Below is a small trained network, with its code and all its weights. Each question gives an input and a class and asks what happens when units are switched off, that is, made to give their printed mean instead of their output.

import numpy as np


def w(rows, s, z=0):
    codes = np.array(rows[::2]) - 128.0
    scale = np.full(codes.shape[1], s)
    scale[-1] = z or s
    return codes * scale


def norm(h):
    return h / np.sqrt((h * h).mean(-1, keepdims=True) + 1e-5)


def f(y):
    return np.maximum(y, 0)


def log_softmax(a):
    a = a - a.max(-1, keepdims=True)
    return a - np.log(np.exp(a).sum(-1, keepdims=True))


def net(x, mask):
    res = np.array(x, float).reshape(1, 3) / 4 @ E
    u = 0
    for l in range(2):
        y = f(norm(res) @ A[l][:, :-1].T + A[l][:, -1])
        res = res + np.where(mask[u : u + 15], y, B[l][:, -1]) @ B[l][:, :-1]
        u += 15
    return log_softmax(norm(res)[-1] @ U[:, :-1].T + U[:, -1])


A, B = {}, {}
E = w([
[151,69,76,119,134,211,77,161],'x0',
[30,130,254,157,196,254,196,129],'x1',
[124,167,128,167,158,231,108,253],'x2',
],0.0065)
A[0] = w([
[79,147,110,156,142,154,156,147,59],'0.n0',
[130,12,68,45,184,129,208,87,165],'0.n1',
[92,225,149,133,100,78,133,182,94],'0.n2',
[93,47,222,114,122,160,183,73,198],'0.n3',
[216,91,59,152,110,85,115,142,55],'0.n4',
[112,70,155,50,154,157,89,142,125],'0.n5',
[85,70,158,116,146,225,167,117,175],'0.n6',
[50,176,182,149,181,2,110,157,254],'0.n7',
[26,46,196,107,152,231,153,93,94],'0.n8',
[94,98,57,197,125,158,153,229,126],'0.n9',
[128,178,69,55,108,48,113,160,110],'0.n10',
[166,186,29,224,145,157,29,58,116],'0.n11',
[173,77,61,168,90,212,98,81,204],'0.n12',
[185,177,154,252,60,11,154,214,97],'0.n13',
[12,162,234,226,36,121,129,119,93],'0.n14',
],0.0068,0.0024)
B[0] = w([
[157,100,235,140,129,56,146,140,161],'0.n0',
[73,127,255,84,37,41,115,161,185],'0.n1',
[23,89,161,163,162,116,177,218,171],'0.n2',
[207,163,49,36,171,146,71,118,233],'0.n3',
[131,171,162,118,167,160,169,119,193],'0.n4',
[112,115,159,130,115,108,112,90,161],'0.n5',
[138,159,129,160,140,68,66,155,229],'0.n6',
[135,161,68,139,76,186,121,152,218],'0.n7',
[70,81,146,139,107,119,128,97,254],'0.n8',
[142,159,120,163,176,99,119,32,192],'0.n9',
[80,123,194,172,93,171,173,148,193],'0.n10',
[130,110,132,103,202,104,155,183,177],'0.n11',
[146,102,100,80,107,153,153,104,192],'0.n12',
[39,125,134,228,199,110,152,88,195],'0.n13',
[184,130,122,91,63,178,136,162,219],'0.n14',
],0.0077,0.0078)
A[1] = w([
[166,254,185,161,158,113,167,129,254],'1.n0',
[88,218,166,169,64,109,162,102,116],'1.n1',
[80,113,124,87,124,68,139,166,150],'1.n2',
[184,54,157,38,70,119,202,184,100],'1.n3',
[143,95,34,179,47,91,115,114,50],'1.n4',
[167,65,99,89,164,166,171,230,104],'1.n5',
[173,44,204,103,45,114,171,156,158],'1.n6',
[125,154,193,252,5,159,188,119,69],'1.n7',
[205,205,30,145,206,194,141,107,58],'1.n8',
[170,187,130,94,168,221,106,33,205],'1.n9',
[104,117,124,207,122,143,68,174,205],'1.n10',
[109,93,52,202,252,108,38,152,159],'1.n11',
[123,139,200,95,102,151,87,184,130],'1.n12',
[167,168,166,153,99,118,115,155,34],'1.n13',
[245,147,194,112,152,129,175,66,225],'1.n14',
],0.0082,0.0022)
B[1] = w([
[129,96,74,62,124,60,92,69,253],'1.n0',
[211,131,170,98,126,211,34,142,232],'1.n1',
[61,156,115,229,186,169,139,80,186],'1.n2',
[114,100,143,148,172,120,226,211,217],'1.n3',
[52,118,253,144,145,126,76,72,143],'1.n4',
[126,140,160,172,76,106,73,31,177],'1.n5',
[106,164,112,216,204,180,110,148,212],'1.n6',
[138,89,129,53,95,103,70,89,235],'1.n7',
[153,148,126,26,67,187,29,120,187],'1.n8',
[161,157,134,123,117,118,247,173,226],'1.n9',
[103,89,227,194,182,62,200,105,218],'1.n10',
[141,137,71,121,90,154,212,195,239],'1.n11',
[106,119,57,186,106,86,47,75,230],'1.n12',
[103,91,133,127,129,41,37,28,144],'1.n13',
[210,94,38,130,115,198,156,200,188],'1.n14',
],0.0066,0.0063)
U = w([
[112,103,171,140,103,90,6,23,51],'0',
[111,102,119,220,167,118,226,185,207],'1',
[216,163,29,53,66,172,126,149,3],'2',
],0.015,0.00045)

Each question gives the input, the list of numbers given to net, and the class t.
The units are the neurons (one row each of A and B). Each row of codes is followed by its name. A weight is (code - 128) times the scale printed after its matrix; where a second scale follows, it is the last column's (A, B and U).
mask holds one flag per neuron, layer by layer. A switched-off neuron (its flag False) gives its mean, the last column of its row in B, instead of its output. The means were averaged over made-up inputs and are rounded, as every weight is.
A unit's drop is (log p(t) with every unit on - log p(t) with that unit switched off) / (log p(t) with every unit on - log p(t) with every unit switched off).
The circuit of an input: a set's keep is (log p(t) with only the set's units on - log p(t) with every unit switched off) / (log p(t) with every unit on - log p(t) with every unit switched off). Starting from the 12 units with the biggest drops (on a tie, the unit counted first), units are removed one at a time, each time the one whose removal leaves the highest keep (on an exact tie, the one counted first), for as long as the keep stays at least 0.8.
units of the circuit, in order: the units of the circuit, biggest drop first
most important unit: the unit with the biggest drop
k most important neurons: the k neurons with the biggest drops, biggest first
k most important neurons of layer l: the k neurons of layer l with the biggest drops, biggest first
drop of u: that unit's drop, to one decimal
input [0,7,-8], class 2: 3 most important neurons => (0.n3 0.n14 0.n2)
input [-8,1,0], class 2: units of the circuit, in order => (0.n7)
input [-7,8,-1], class 2: units of the circuit, in order => (0.n3 0.n14)
input [-7,-8,3], class 1: 2 most important neurons of layer 0 => (0.n13 0.n2)
input [0,-7,7], class 1: 3 most important neurons of layer 0 => (0.n13 0.n3 0.n11)
input [0,4,-8], class 2: 4 most important neurons => (0.n3 0.n2 0.n13 1.n14)
input [0,1,7], class 0: 4 most important neurons => (0.n3 0.n0 0.n13 1.n0)
input [-1,4,2], class 0: 3 most important neurons => (0.n6 0.n8 0.n14)
input [2,8,-4], class 0: 2 most important neurons => (0.n8 0.n6)
input [5,0,0], class 1: 3 most important neurons => (0.n3 0.n1 0.n12)
input [7,1,-1], class 0: 2 most important neurons => (0.n1 0.n6)
input [6,7,-3], class 0: 2 most important neurons => (0.n8 0.n6)
input [-1,5,-3], class 2: drop of 0.n3 => 1.2
input [6,-7,-1], class 1: drop of 0.n3 => 0.6
input [2,-5,-1], class 1: most important unit => 0.n11
input [0,3,-5], class 2: drop of 0.n13 => 0.2
input [0,7,-5], class 2: 2 most important neurons of layer 1 => (1.n9 1.n10)
